Each row has a name. Each piece below is followed by the name of the row it came from, unless a question asks for something else. Each question is about the rows just above it. Places in a row count from 0.

Columns, left to right: D S M V Y
Bulal: [ 92  98 163 143 160]
geda: [ 96 137  86 105 161]
tubu: [160 143  97 163  92]
Valun: [161 161 142 105  92]
Kobuv: [162 143 160 162 162]
figu: [163 167 127 100  93]
Move every entry of [167 127 100] by +1 step of 1. | [168 128 101]
The entry that follows [167]: | [127]
Which row holds these entries in another order? [162 162 160 143 162] | Kobuv
Where do [160 143  97 163  92] appear? | tubu
What comes right after [96] in the named rows? | [137]
Which row holds these entries in another order? [ 92  97 143 160 163] | tubu
What comes right after [142] in the named rows? | [105]

Columns, left to right: G P X H E U J W A N
figu: [113 138  91 168 132 115 119 134 158 106]
Valun: [113 120 152 119  95 150 148  96 123 153]
Roz: [115 126 152 114  90 137 145 118 144 170]
bobuf: [113 118 137 115  90 126 170 145 113 144]
nop: [113 123 137 119 137 112 132 156 103 119]
geda: [113 114 137 120  94  87 143 126 154 115]
Which column holds [138 120 126 118] top down? | P
Which column holds [118 145 156 126] top down? | W
The entry that follows [112]: | [132]
Move every entry of [137 120] by +1 step of 1. | [138 121]
Which row holds these entries in another order? [ 90 137 115 170 118 113 126 113 144 145] | bobuf
Put [ 90 113 113 115 118 126 137 144 145 170] back in order: which row is it? | bobuf
q: [113 138  91 168 132 115 119 134 158 106] | figu

Columns, left to right: C Z R B F Q T
bobuf: [172 132 100 139 110  87 128]
Valun: [127 134 136 166 123 134 128]
mam: [163 123  97 147 131  82 133]
bavo: [114 147 148 175 110  88 132]
Kobuv: [114 140 144 176 126  96 136]
Roz: [114 147 111 175 110  88 132]
geda: [126 130 140 139 110 159 142]
Bulal: [145 148 139 135 117 160 133]
nop: [123 133 147 164  97 131  82]
[ 82  97 123 131 133 147 163] is which row reordered? | mam
Move every entry of [139 110] by +1 step of 1. | [140 111]

Columns, left to right: Zonun Sok mabob bibi Tanad pes dege gul fop nisop
bobuf: [128 122 122 125 111 125  77 134 113 124]
tubu: [128 122 122 126 111 125  77 134 113 124]
figu: [124 123 139 129 126 128  96 123 122 121]
Right after [139] comes | [129]
Put [ 96 121 122 123 123 124 126 128 129 139] back in order: which row is it? | figu
Which column holds [113 113] top down? | fop

Columns, left to right: Dutez lib Logit Lopad teku folo
nop: [164 147 154 151 148 168]
bavo: [153 150 154 156 144 161]
tubu: [179 165 178 152 157 147]
bobuf: [154 153 157 144 150 161]
Shift each entry of [153 157 144 150] by +1 times 1: | [154 158 145 151]
Shift each entry of [147 154 151 148] by -1 times 1: | [146 153 150 147]
The entry that follows [178]: | [152]
Right after [152] comes | [157]
Which row holds these entries in another order? [154 150 144 161 153 156] | bavo
Which row holds these entries in another order? [178 152 165 157 179 147] | tubu
Which row holds these entries in another order? [161 144 156 154 150 153] | bavo

Columns, left to right: Rumak Lel kep rab Gozum
bobuf: [139 105 151 168 140]
figu: [104 128 137 168 140]
mam: [169 113 151 173 140]
Bulal: [139 140 169 151 105]
Valun: [117 117 145 172 140]
bavo: [121 113 151 139 140]
tubu: [123 113 151 126 139]
Shift each entry of [172] by +1 times 1: | [173]
Shift each entry of [121 113 151 139] by +1 times 1: | [122 114 152 140]
[140 139 105 151 168] is which row reordered? | bobuf

Columns, left to right: bog gop davu lopod
Bulal: [102 153  99 109]
figu: [160  99  99 100]
Vof: [ 89 117 111 104]
bobuf: [ 99  92 100 160]
Roz: [177  93  79  94]
What comes right after [117] in the named rows? | [111]
Which row holds these entries in another order? [ 92 160 100  99] | bobuf
At which places does figu hold [100]? | 3
Right after [153] comes | [99]
Which row holds these entries in another order? [109  99 153 102] | Bulal

Columns, left to right: muzo fetab tido zaro
geda: [109 147 112 127]
bavo: [113 136 113 113]
Valun: [115 136 113 116]
Places of [113] in row bavo: | 0 2 3
Shift each entry of [113 136] by -1 times 1: | [112 135]
Shift each entry of [115 136 113] by +1 times 1: | [116 137 114]
Move every entry of [136 113] by -1 step of 1. | [135 112]

Columns, left to right: Saz Tusol puna tizi tus Bukaz legi kufuv zup
Vof: [ 88 110 123 140  85 118 154 133 146]
nop: [ 83 173 168 133 163  92 130 149 134]
bavo: [ 91 100 172 126 135 123 169 101 147]
geda: [ 89  89 118 160  93 115 161 108 154]
mam: [114  84 109 131 102 149 130  99 123]
Kobuv: [ 97 119 116 147 160 112 112 109  92]
Bulal: [162 165 122 150  82 161 174 130 108]
Valun: [147  93 158 165 117 120 103 147 132]
figu: [ 98 126  90 103 112  89  99  97 121]
Roz: [131  93 158 165 117 120 103 147 132]
tubu: [ 90 121  98 102  97 112 126  89  99]
What comes right after [83] in the named rows? | [173]
Shift each entry of [ 90 121  98 102] by +1 times 1: | [ 91 122  99 103]
Move every entry of [126] by +1 step of 1. | [127]
Right after [162] comes | [165]
[116 147] with -1 step of 1 on every entry: | [115 146]
Where do [162 165 122 150  82 161 174 130 108] appear? | Bulal
Which row holds these entries in another order? [ 99  90 121  98 102  97 112 126  89] | tubu

Columns, left to right: Pezum deni batel lotez
Bulal: [ 79 153 117 117]
geda: [ 79 117  78 122]
bavo: [125 121 129 129]
bobuf: [124 128 123 131]
At which places does bavo hold [129]? | 2 3
Places of [79] in row geda: | 0

